Here is a tiny trained network, its code and every weight. The questions are about switching its units off for an input and a class, where a switched-off unit gives its printed mean instead of its output.

import numpy as np


def w(rows, s, z=0):
    codes = np.array(rows[::2]) - 128.0
    scale = np.full(codes.shape[1], s)
    scale[-1] = z or s
    return codes * scale


def norm(h):
    return h / np.sqrt((h * h).mean(-1, keepdims=True) + 1e-5)


def f(y):
    return np.maximum(y, 0)


def log_softmax(a):
    a = a - a.max(-1, keepdims=True)
    return a - np.log(np.exp(a).sum(-1, keepdims=True))


def net(x, mask):
    res = np.array(x, float).reshape(1, 3) / 4 @ E
    u = 0
    for l in range(4):
        y = f(norm(res) @ A[l][:, :-1].T + A[l][:, -1])
        res = res + np.where(mask[u : u + 3], y, B[l][:, -1]) @ B[l][:, :-1]
        u += 3
    return log_softmax(norm(res)[-1] @ U[:, :-1].T + U[:, -1])


A, B = {}, {}
E = w([
[108,246,52,106,213,37,217,155,79],'x0',
[164,96,22,75,110,126,50,123,73],'x1',
[108,201,110,244,32,173,106,255,78],'x2',
],0.0082)
A[0] = w([
[189,82,78,104,101,173,94,197,2,87],'0.n0',
[137,126,6,78,121,84,84,107,70,2],'0.n1',
[108,194,64,128,222,89,106,119,28,38],'0.n2',
],0.0077,0.0047)
B[0] = w([
[56,144,74,94,176,234,113,172,115,248],'0.n0',
[171,176,114,66,209,218,200,90,150,235],'0.n1',
[127,106,186,112,50,8,62,177,229,253],'0.n2',
],0.012,0.0052)
A[1] = w([
[148,81,142,95,155,50,105,69,65,2],'1.n0',
[157,2,77,157,89,217,33,69,136,9],'1.n1',
[250,91,88,63,170,133,178,87,157,107],'1.n2',
],0.0082,0.0026)
B[1] = w([
[124,52,127,227,82,164,67,191,27,168],'1.n0',
[160,247,167,59,178,39,124,126,72,253],'1.n1',
[147,38,69,206,90,168,134,141,111,252],'1.n2',
],0.011,0.0064)
A[2] = w([
[86,128,67,192,116,173,103,232,59,98],'2.n0',
[61,147,254,86,63,154,49,93,63,132],'2.n1',
[102,179,175,202,165,173,177,111,200,3],'2.n2',
],0.0086,0.0025)
B[2] = w([
[150,62,112,149,93,105,105,55,109,253],'2.n0',
[121,128,139,103,146,69,146,185,145,243],'2.n1',
[134,124,135,100,180,253,167,113,121,198],'2.n2',
],0.019,0.006)
A[3] = w([
[82,172,149,82,176,127,83,101,62,33],'3.n0',
[133,19,196,133,141,48,168,96,34,121],'3.n1',
[168,187,68,73,148,3,149,108,206,5],'3.n2',
],0.0067,0.0031)
B[3] = w([
[122,224,219,146,130,125,163,180,37,163],'3.n0',
[102,170,79,252,76,139,122,66,156,254],'3.n1',
[108,242,216,156,123,138,144,169,77,244],'3.n2',
],0.012,0.005)
U = w([
[127,206,199,127,132,23,112,196,130,183],'0',
[112,43,83,221,74,112,88,87,108,5],'1',
[118,127,132,3,194,213,155,133,115,180],'2',
],0.013,0.0027)

Each question gives the input, the list of numbers given to net, and the class t.
The units are the neurons (one row each of A and B). Each row of codes is followed by its name. A weight is (code - 128) times the scale printed after its matrix; where a second scale follows, it is the last column's (A, B and U).
mask holds one flag per neuron, layer by layer. A switched-off neuron (its flag False) gives its mean, the last column of its row in B, instead of its output. The means were averaged over made-up inputs and are rounded, as every weight is.
A unit's drop is (log p(t) with every unit on - log p(t) with that unit switched off) / (log p(t) with every unit on - log p(t) with every unit switched off).
The circuit of an input: a set's keep is (log p(t) with only the set's units on - log p(t) with every unit switched off) / (log p(t) with every unit on - log p(t) with every unit switched off). Starting from all 12 units, units are removed one at a time, each time the one whose removal leaves the highest keep (on an exact tie, the one counted first), for as long as the keep stays at least 0.8.
circuit, biggest first: the units of the circuit, biggest drop first
k most important neurons: the k neurons with the biggest drops, biggest first
k most important neurons of layer l: the k neurons of layer l with the biggest drops, biggest first
drop when u is switched off: that unit's drop, to one decimal
input [5,-1,6], class 1: most important neuron of layer 1 => (1.n1)
input [7,-8,8], class 1: circuit, biggest first => (1.n1; 2.n0)
input [7,-5,-8], class 1: 4 most important neurons => (1.n0; 3.n1; 1.n1; 0.n0)
input [-6,-4,-6], class 0: 4 most important neurons => (0.n1; 1.n1; 2.n1; 2.n0)
input [-7,4,6], class 0: 2 most important neurons => (1.n1; 1.n2)
input [-3,4,3], class 2: 2 most important neurons => (0.n0; 1.n2)
input [-5,-6,8], class 1: 2 most important neurons => (2.n0; 0.n1)
input [3,6,6], class 1: 4 most important neurons => (2.n0; 1.n1; 2.n2; 0.n2)
input [6,-2,-8], class 1: 2 most important neurons => (1.n0; 1.n1)
input [-4,-5,4], class 2: 4 most important neurons => (2.n2; 1.n2; 1.n0; 0.n2)
input [-7,-3,-7], class 0: 2 most important neurons => (1.n1; 0.n1)
input [-5,-1,-7], class 1: 3 most important neurons => (1.n2; 0.n0; 0.n2)
input [4,8,4], class 2: 2 most important neurons => (0.n1; 0.n0)
input [-6,5,-1], class 0: circuit, biggest first => (1.n1)
input [6,-7,3], class 2: 2 most important neurons of layer 2 => (2.n2; 2.n1)
input [7,8,3], class 2: 2 most important neurons => (0.n1; 0.n0)
input [-8,4,-5], class 0: drop when 1.n1 is switched off => 1.5
input [-6,5,0], class 0: drop when 1.n1 is switched off => 0.9
input [-7,5,-5], class 0: drop when 1.n1 is switched off => 1.6
input [2,-7,-4], class 2: drop when 2.n2 is switched off => 0.4
input [-2,5,2], class 2: circuit, biggest first => (0.n0)
